In the rows, zero is written as 128.
106	119	98	102	93	89	115	148	157	171	131	137	131	149	142	130	95	89	141	123	170	134	83	182	40	159	174	96	208	138	111	88
nik
134	99	76	214	78	130	153	106	129	105	134	156	212	85	117	115	124	125	190	111	165	119	122	172	124	126	119	91	153	70	112	130
Lador
140	170	177	77	108	127	145	172	140	163	190	191	80	143	157	143	150	145	129	75	79	159	120	114	95	104	189	102	117	94	150	133
nik
104	127	139	157	158	114	163	147	95	150	94	157	119	144	176	115	159	156	95	133	83	123	147	101	113	162	119	153	76	162	109	139
Dilo
172	146	75	160	92	122	116	126	179	113	168	124	230	124	69	136	118	84	180	137	141	111	144	210	138	135	114	100	188	39	117	101
nik
104	144	105	134	112	87	170	111	142	180	114	122	68	99	128	91	92	134	110	150	141	119	68	154	62	142	179	112	171	128	118	110
kipog
153	149	133	70	142	136	141	164	148	160	164	146	35	110	164	147	179	143	140	101	96	147	102	85	123	83	150	128	147	179	136	139
sasa
107	150	70	101	126	112	145	133	130	168	114	120	83	105	125	103	86	136	133	166	141	124	71	130	65	145	152	97	174	146	130	82
sasa
136	94	62	86	36	74	110	161	189	118	158	65	159	140	92	118	134	160	141	159	172	174	105	111	115	211	113	52	161	183	127	106
Lador
100	130	48	101	117	131	162	139	180	182	114	148	107	128	155	99	97	104	166	154	164	117	53	195	75	118	191	107	190	148	134	89
sasa
152	149	55	197	90	130	135	119	157	114	136	126	242	82	89	97	101	118	168	127	155	122	119	209	101	111	80	90	193	58	126	100
dava
119	78	139	139	110	105	126	197	167	113	162	186	188	99	142	117	147	139	152	112	162	136	75	175	122	145	133	97	162	130	110	123
Dilo
113	92	126	71	82	111	82	174	193	135	150	112	160	152	105	141	76	168	126	140	166	158	69	138	114	171	154	99	131	163	159	118
nik
142	101	97	89	62	122	139	140	183	144	133	81	127	96	151	113	136	167	135	157	149	165	80	142	137	151	156	84	144	212	146	105
kipog
142	114	84	194	66	110	150	116	150	100	156	150	222	68	72	153	79	81	202	129	170	100	138	202	111	138	123	74	201	31	91	86
nik
142	71	172	136	84	57	144	172	198	125	136	213	198	132	127	122	167	131	162	71	155	130	101	186	67	163	140	125	177	90	79	135
Lador
115	132	170	59	150	133	169	162	170	158	161	173	34	116	145	119	151	156	126	102	110	151	91	121	122	94	188	116	133	157	145	132
kipog
111	158	184	128	175	141	153	162	97	141	123	173	135	138	166	138	122	144	73	133	71	142	155	99	132	106	121	137	89	98	144	118
Dilo
125	78	73	73	42	112	83	132	185	141	114	66	184	138	151	133	123	138	137	158	179	116	90	163	115	166	147	113	115	206	140	105
vegod
151	83	71	118	84	83	88	151	179	128	136	43	185	122	99	141	80	164	121	180	174	157	107	130	108	194	76	98	144	182	134	130
Dilo
123	155	133	154	136	125	142	153	79	150	125	161	133	150	170	124	155	155	90	129	73	131	164	105	110	152	102	137	94	144	127	149
sigi
154	144	106	106	99	154	183	156	167	142	149	154	114	117	174	122	174	159	156	126	106	143	146	127	137	94	148	120	97	138	129	149
sasa
138	136	133	76	125	84	113	128	162	192	114	136	107	138	112	111	87	128	162	117	142	135	64	187	47	153	175	133	188	133	128	98
Buk
139	115	190	127	125	80	149	172	182	135	153	199	108	97	108	107	118	151	154	92	121	163	43	166	102	159	158	114	204	110	123	136
sigi
126	107	155	107	114	116	122	185	139	118	146	162	139	82	131	96	158	173	153	99	127	148	66	156	100	151	129	104	174	152	126	136
vegod
151	85	78	77	103	104	106	144	217	149	153	70	167	155	119	112	128	163	128	134	158	152	111	161	93	181	108	101	114	191	150	128
kipog
155	134	86	111	133	104	100	100	163	166	120	112	137	145	144	104	120	107	144	143	146	131	95	182	84	163	149	127	196	155	100	99
sigi
147	174	192	60	118	135	127	164	157	179	184	149	69	95	148	141	114	153	99	123	85	135	93	121	89	56	161	151	154	94	168	122
vegod
136	142	121	82	88	82	110	129	150	190	120	133	128	140	124	118	79	109	144	152	153	143	75	180	51	154	163	106	201	131	130	94
Buk
135	89	217	121	104	60	120	186	180	126	161	220	168	103	98	94	132	180	146	95	132	163	59	142	80	191	116	98	163	107	108	132
Buk
92	130	112	72	143	131	131	108	147	181	131	110	57	119	136	115	70	96	105	158	155	134	67	142	65	105	183	101	194	149	154	51
kipog
129	110	111	198	68	73	145	193	104	126	138	164	147	62	117	99	180	159	171	108	117	126	116	133	114	203	75	114	171	167	102	138
kipog
130	146	102	84	147	116	127	111	167	193	104	110	112	145	126	89	105	129	151	136	146	141	59	201	82	135	174	124	162	153	149	98
Buk
138	95	89	81	74	87	73	183	195	124	157	80	190	160	110	142	90	159	115	149	150	166	72	130	124	189	135	77	159	172	147	109
Dilo
71	119	151	131	197	160	176	155	107	144	111	207	111	164	193	128	165	125	118	100	93	117	184	128	128	126	127	155	73	163	114	123
sigi
112	92	130	50	75	94	124	149	219	155	142	115	142	128	139	109	89	156	143	142	157	150	59	169	107	193	159	94	111	175	157	112
vegod
72	147	184	108	177	153	162	147	106	150	129	186	96	161	179	127	124	147	71	98	59	108	129	101	103	121	148	156	58	140	137	114
dava
121	153	124	96	140	153	141	137	103	151	136	128	39	84	146	142	131	176	130	112	101	132	93	88	110	79	152	134	148	196	131	136
dava
126	76	121	150	66	65	145	191	200	134	174	214	206	107	118	111	154	144	173	113	148	138	87	165	85	192	107	83	196	118	94	106
Lador
96	149	209	101	211	158	130	188	118	163	158	214	152	154	183	108	140	164	99	79	68	123	126	152	114	118	139	156	77	116	134	117
Buk
112	65	85	90	68	82	105	152	192	136	121	92	181	132	113	119	90	168	130	168	190	159	77	139	86	204	120	82	164	191	125	92
Lador
124	76	102	92	87	121	104	142	182	132	107	76	164	125	136	142	93	151	125	166	175	130	98	160	143	158	145	126	142	209	127	122
kipog
88	131	138	146	144	137	165	157	114	141	130	166	126	136	185	145	136	142	90	113	103	142	160	100	136	120	118	109	89	157	130	132
sigi
94	127	85	91	114	89	150	123	159	177	117	127	62	122	124	117	60	119	152	166	172	151	78	137	85	156	175	91	164	152	135	104
Dilo
83	86	165	144	86	101	131	179	165	122	135	201	136	106	143	110	125	164	136	96	126	126	49	129	109	148	166	122	164	140	114	143
vegod
112	78	133	171	118	93	133	177	159	126	130	187	176	98	140	118	105	145	159	119	165	147	75	167	108	160	119	109	176	135	105	154
Dilo
116	78	122	200	104	96	133	172	168	104	126	191	181	95	118	94	180	153	169	94	151	127	93	157	132	161	106	127	167	145	95	125
sigi
138	102	114	207	73	91	173	111	174	111	161	160	177	86	92	134	87	95	160	115	150	135	134	154	111	138	99	72	174	49	119	137
kipog
141	101	125	60	83	97	101	163	204	133	124	69	154	132	97	125	131	184	128	146	147	157	79	134	143	166	142	106	139	204	138	90
Buk
111	94	158	147	123	111	126	167	199	127	137	186	152	106	129	92	113	152	156	71	156	155	46	176	91	129	134	132	182	134	127	140
dava
138	138	135	78	114	137	151	162	212	161	188	179	81	151	150	143	132	154	153	82	82	156	112	115	118	96	193	121	157	134	143	102
sigi
151	111	133	147	95	87	175	188	181	123	163	156	151	91	110	99	133	126	167	109	129	135	84	193	79	175	115	111	181	88	113	132
sasa
136	98	77	70	89	120	58	137	203	130	137	57	164	154	130	130	124	164	118	137	150	131	68	126	138	167	136	124	134	235	129	101
dava
134	137	94	164	85	134	130	133	175	112	167	152	219	103	116	106	102	89	168	137	144	94	127	213	119	117	137	112	201	35	95	104
vegod
124	139	181	118	127	96	156	155	120	159	119	181	141	153	143	157	151	114	112	108	86	132	177	117	103	132	100	131	105	119	129	121
Buk
92	134	152	128	141	124	164	163	77	125	106	162	113	156	181	131	214	158	79	87	78	138	155	66	132	129	137	109	81	169	115	124
Lador
160	125	87	171	17	106	145	127	153	91	181	138	234	68	112	129	110	107	185	121	149	122	157	175	102	143	107	48	176	36	96	109
vegod
152	126	87	167	91	106	107	121	150	120	158	129	219	104	58	130	73	59	195	119	185	121	115	224	93	118	103	81	226	30	129	94
Buk
158	80	158	176	71	58	144	179	175	131	179	193	171	85	107	139	112	156	151	92	131	155	102	142	68	173	78	93	188	105	115	185
kipog
111	115	102	83	119	125	85	160	180	133	129	84	169	162	111	131	89	175	97	150	131	160	75	124	127	174	147	92	141	181	152	92
nik
93	84	208	141	128	95	113	167	170	137	125	225	145	84	112	95	118	168	149	94	156	137	25	144	117	131	149	131	157	123	128	107
Buk
122	142	95	63	100	124	132	129	197	169	159	137	90	121	152	87	81	114	169	138	158	131	67	166	70	141	209	107	170	111	117	60
sasa
59	130	157	97	180	124	165	167	125	127	101	196	123	188	156	143	183	124	97	87	106	141	195	75	166	127	115	112	53	149	130	117
Lador
158	128	98	181	103	119	154	125	159	101	149	160	213	80	96	106	89	112	184	117	138	106	97	200	98	145	133	93	186	23	95	101
sasa
---
198	209	102	170	55	105	68	130	172	78	99	119	142	203	176	169	174	136	163	162	144	184	135	100	132	65	105	148	152	165	121	89
bulam
146	174	123	148	71	121	140	112	109	144	124	152	132	162	152	118	120	84	117	129	104	120	157	153	119	88	91	109	96	129	111	130
Liv
187	127	41	130	147	105	106	177	185	103	95	72	200	86	161	142	148	126	191	168	108	168	84	97	141	86	87	187	198	174	145	112
Sunog
117	190	93	172	83	123	155	89	110	147	196	118	83	110	119	156	166	89	135	189	174	114	190	190	150	132	52	103	117	131	106	149
buser
59	153	173	119	52	126	148	90	121	101	144	92	170	169	68	161	212	118	122	150	202	50	99	121	109	50	74	119	103	117	116	63
Liv
209	196	100	158	73	112	93	181	171	83	128	87	161	132	196	143	145	117	191	160	108	226	112	53	125	135	104	136	164	165	156	131
gurul
192	84	71	75	113	97	149	95	122	100	148	47	152	91	131	102	117	83	109	221	102	94	163	141	149	59	132	156	87	144	114	73
Vipe
99	185	102	200	77	124	158	89	126	152	170	127	117	153	86	167	181	89	124	212	180	96	154	208	173	88	49	125	106	121	111	100
sud
115	200	91	180	52	121	168	62	110	151	163	132	89	135	138	161	175	78	129	196	167	77	185	179	182	118	56	122	104	123	102	106
gaz
123	150	81	182	97	108	180	157	99	116	130	92	166	165	110	156	171	83	93	166	132	91	145	139	167	93	69	154	71	154	57	141
sud
145	167	106	122	122	161	109	129	200	156	131	103	173	133	192	141	187	169	177	87	119	126	124	120	136	98	147	105	152	87	114	78
Sunog
163	161	116	134	71	107	154	140	112	170	124	162	118	147	162	99	125	83	111	138	94	115	153	137	128	116	113	107	93	127	118	136
buzod
128	219	73	152	64	121	171	87	112	157	179	123	115	156	121	160	163	64	123	195	174	83	178	187	186	88	41	134	94	136	113	98
Liv
119	152	150	89	102	175	84	211	137	65	132	107	187	159	119	155	171	178	172	105	108	78	82	111	112	145	134	124	160	139	104	111
Liv
79	143	147	129	57	112	175	99	150	127	129	88	236	155	65	143	205	138	135	177	187	66	130	97	110	36	89	141	102	116	119	67
Sunog
131	146	94	170	116	93	176	168	99	122	137	95	166	175	112	146	159	80	97	172	127	101	145	146	167	104	57	164	94	161	70	148
gurul
124	154	94	177	102	91	171	161	99	115	134	96	147	168	126	155	158	88	102	173	132	74	136	153	179	109	72	154	76	156	70	129
gaz
153	167	170	119	72	154	68	181	122	94	140	107	101	146	175	124	193	149	171	101	117	82	82	105	121	106	128	112	169	190	104	54
gaz
130	200	79	192	67	116	163	83	126	146	194	129	118	135	112	160	149	76	133	233	183	102	160	191	176	132	28	137	120	146	118	118
dore
83	167	165	129	34	128	139	105	132	112	145	87	189	162	80	162	198	133	127	152	205	75	136	75	108	69	101	110	80	129	128	96
sud
128	150	74	179	103	92	171	152	102	116	143	85	176	159	122	157	161	98	101	169	123	102	159	148	168	109	70	156	82	157	70	150
Sunog
81	154	144	134	40	98	187	78	156	112	139	103	203	154	88	184	213	156	127	172	201	66	123	82	131	58	90	138	104	111	138	91
bulam
130	149	98	171	110	96	171	168	102	120	137	98	166	173	126	143	164	74	101	166	124	104	138	146	168	102	54	159	91	167	68	149
gurul
167	216	106	136	64	122	93	209	187	160	142	100	122	171	163	182	150	196	192	129	117	115	134	76	125	131	149	105	152	116	143	65
gaz
138	153	81	170	104	97	180	169	96	116	128	89	178	152	125	159	154	76	95	161	131	104	143	141	169	106	70	163	69	162	61	156
siv
175	111	136	141	64	109	149	165	107	126	147	131	116	114	117	47	122	90	162	180	49	156	195	124	125	48	125	129	118	143	131	36
gurul
146	117	83	68	116	154	124	130	148	93	106	140	167	165	175	138	156	152	154	74	118	127	143	73	141	90	155	141	114	122	89	100
Vipe
73	146	160	135	54	116	166	102	151	138	136	106	187	159	64	176	200	140	124	137	186	80	115	94	116	58	114	122	105	100	136	83
siv
163	80	150	139	95	110	150	163	115	126	153	111	152	99	125	51	134	86	148	150	51	96	195	130	157	14	119	135	116	172	134	43
gurul
142	196	103	186	46	117	168	110	114	148	199	123	88	101	125	138	183	76	136	228	142	89	170	183	182	115	44	124	111	158	123	92
buzod
69	144	174	111	54	116	162	79	133	95	108	98	189	180	81	155	216	92	137	159	223	54	90	78	135	35	98	132	126	142	132	56
Vipe
113	167	133	162	87	115	160	117	91	167	192	130	84	119	122	124	154	83	125	187	141	94	142	207	159	130	48	118	113	152	118	107
gurul
179	153	116	120	106	129	78	143	161	88	89	156	178	144	205	165	139	170	178	102	111	196	112	77	98	67	136	137	150	145	116	139
siv
125	195	119	188	64	119	162	85	109	152	214	111	81	125	148	151	174	98	122	189	169	64	155	204	194	129	57	113	94	144	120	84
gaz
74	109	176	115	75	121	149	63	130	96	123	118	172	124	100	133	188	105	143	123	198	69	112	101	117	75	99	116	151	129	157	104
buser
167	180	123	136	62	97	141	155	109	173	139	149	128	174	157	99	112	91	116	145	97	156	149	133	104	103	96	112	82	146	115	139
gurul
60	142	166	153	36	105	166	95	148	120	145	101	188	182	65	171	217	122	125	145	208	84	112	77	119	74	59	130	115	123	142	94
gurul
84	145	154	141	55	107	183	65	159	125	118	100	223	154	69	165	194	112	127	182	211	91	126	97	123	34	97	139	100	92	138	79
siv
119	195	84	144	61	117	168	97	109	135	191	110	127	127	115	160	177	81	131	193	161	88	148	187	165	87	36	129	97	127	121	100
Liv
53	145	183	131	46	109	152	108	136	103	136	87	193	178	53	161	239	123	120	136	225	46	118	95	126	47	86	121	104	123	128	82
bulam
54	142	154	107	65	122	159	95	143	97	118	103	199	142	68	172	218	136	157	137	192	58	133	80	108	51	105	119	130	102	126	100
buser
129	154	89	184	113	100	157	155	109	107	137	80	177	162	120	158	144	75	100	169	141	75	147	148	168	122	58	153	86	161	67	151
dore
121	146	85	178	111	114	175	155	98	107	132	98	169	155	108	155	182	87	102	163	131	90	136	146	170	81	69	157	89	153	62	137
sud
130	139	86	172	114	98	183	175	106	115	129	101	162	151	124	154	174	87	97	173	126	74	144	137	171	110	62	159	88	155	57	151
buzod
63	148	164	109	32	107	144	101	126	82	132	103	176	157	85	167	218	138	138	151	220	82	121	69	116	61	82	132	88	145	125	92
bulam
160	164	127	122	83	103	137	151	108	162	126	152	130	165	157	93	111	102	108	136	110	140	167	144	112	104	129	98	72	126	103	155
bulam
177	189	106	122	72	108	137	136	122	169	131	153	135	160	161	99	106	100	125	136	112	146	158	141	90	107	113	103	94	136	115	153
buser
160	169	121	147	84	110	145	107	106	155	137	164	102	155	172	100	123	80	114	150	117	152	151	162	109	94	104	95	103	142	94	158
buser
136	211	92	193	59	106	141	110	133	181	214	109	75	107	137	155	134	92	134	213	150	108	164	211	174	160	53	98	86	137	149	127
gaz
124	195	108	156	67	107	139	64	105	125	176	123	81	113	142	162	165	81	123	220	163	104	144	214	186	134	69	120	100	143	133	128
bulam
159	173	107	153	63	111	149	136	112	164	126	142	135	173	144	112	134	81	110	151	113	137	160	131	121	74	113	104	84	124	101	135
sud
129	145	80	179	100	117	169	141	96	106	134	95	157	149	123	149	173	71	99	160	134	91	146	145	180	101	67	155	84	163	69	144
sud
124	107	220	174	84	150	155	128	94	103	188	142	122	99	130	61	183	133	147	132	73	108	162	150	120	47	116	97	121	147	101	48
gurul
85	165	173	130	42	99	140	96	145	113	147	68	191	168	77	164	203	112	129	149	213	87	110	84	111	87	77	122	111	117	164	91
gurul
155	179	106	125	69	105	156	118	114	177	116	162	141	187	156	111	124	91	114	145	121	144	162	130	110	92	90	126	88	123	98	133
gurul
126	198	105	193	62	114	168	111	133	188	190	140	89	110	142	145	164	107	127	206	142	96	169	201	150	108	33	112	70	141	99	99
buzod
163	164	104	80	126	139	42	157	161	49	135	107	172	103	191	182	133	217	175	111	74	190	71	120	61	110	123	129	96	129	115	150
Liv
121	180	99	192	63	109	175	91	116	163	187	120	76	112	137	158	183	69	114	210	152	74	152	202	189	135	40	115	106	134	113	110
buzod
78	133	164	140	51	131	152	63	142	108	142	92	181	159	87	141	211	108	104	102	189	87	119	85	120	99	74	134	95	134	134	102
gurul
187	217	63	95	49	116	128	193	159	109	126	144	173	224	173	175	189	140	171	152	107	178	111	40	150	68	128	158	144	154	105	112
gurul
106	206	75	168	73	115	160	97	126	149	176	127	115	136	116	180	164	81	140	200	155	111	165	196	172	92	38	119	95	112	120	122
Liv
140	151	81	170	122	94	180	149	110	115	134	87	172	144	126	145	153	72	109	168	141	85	148	155	167	107	64	154	107	163	83	158
buser
185	117	124	154	100	124	133	112	179	118	181	48	225	70	136	75	112	122	143	140	111	84	196	128	139	69	108	139	67	142	160	44
dore
123	211	59	172	49	99	163	94	112	165	197	119	103	114	132	158	167	73	139	214	148	131	164	195	181	118	39	126	88	147	128	123
Sunog
125	143	83	183	108	93	176	151	107	115	134	83	157	155	126	159	163	87	100	165	136	67	149	143	180	111	64	157	85	152	71	137
gaz
71	136	154	122	70	112	170	76	143	123	123	81	190	144	77	176	207	119	117	157	223	87	106	85	109	59	96	130	105	98	116	95
siv
142	182	130	155	83	142	92	162	147	98	118	115	143	162	175	145	159	97	158	95	103	131	90	130	146	122	103	110	139	149	130	115
Liv
159	202	105	134	68	166	110	210	180	132	153	116	191	152	167	145	166	157	188	72	109	115	109	98	128	141	94	114	149	139	138	107
Liv
166	171	96	120	73	109	148	124	112	160	133	151	147	156	164	113	99	89	116	129	95	126	164	147	117	92	100	109	82	117	125	142
Liv
129	147	95	173	115	101	177	167	92	111	129	99	177	149	125	164	152	90	98	166	130	98	136	154	166	106	71	162	76	162	55	158
siv
32	147	174	150	32	120	150	83	151	116	124	119	167	180	67	186	213	151	142	119	203	49	136	77	124	74	101	111	101	94	138	71
gaz
115	125	188	202	77	114	161	142	156	143	177	97	141	132	129	89	136	105	128	151	103	129	160	138	141	53	127	69	36	138	123	66
Vipe
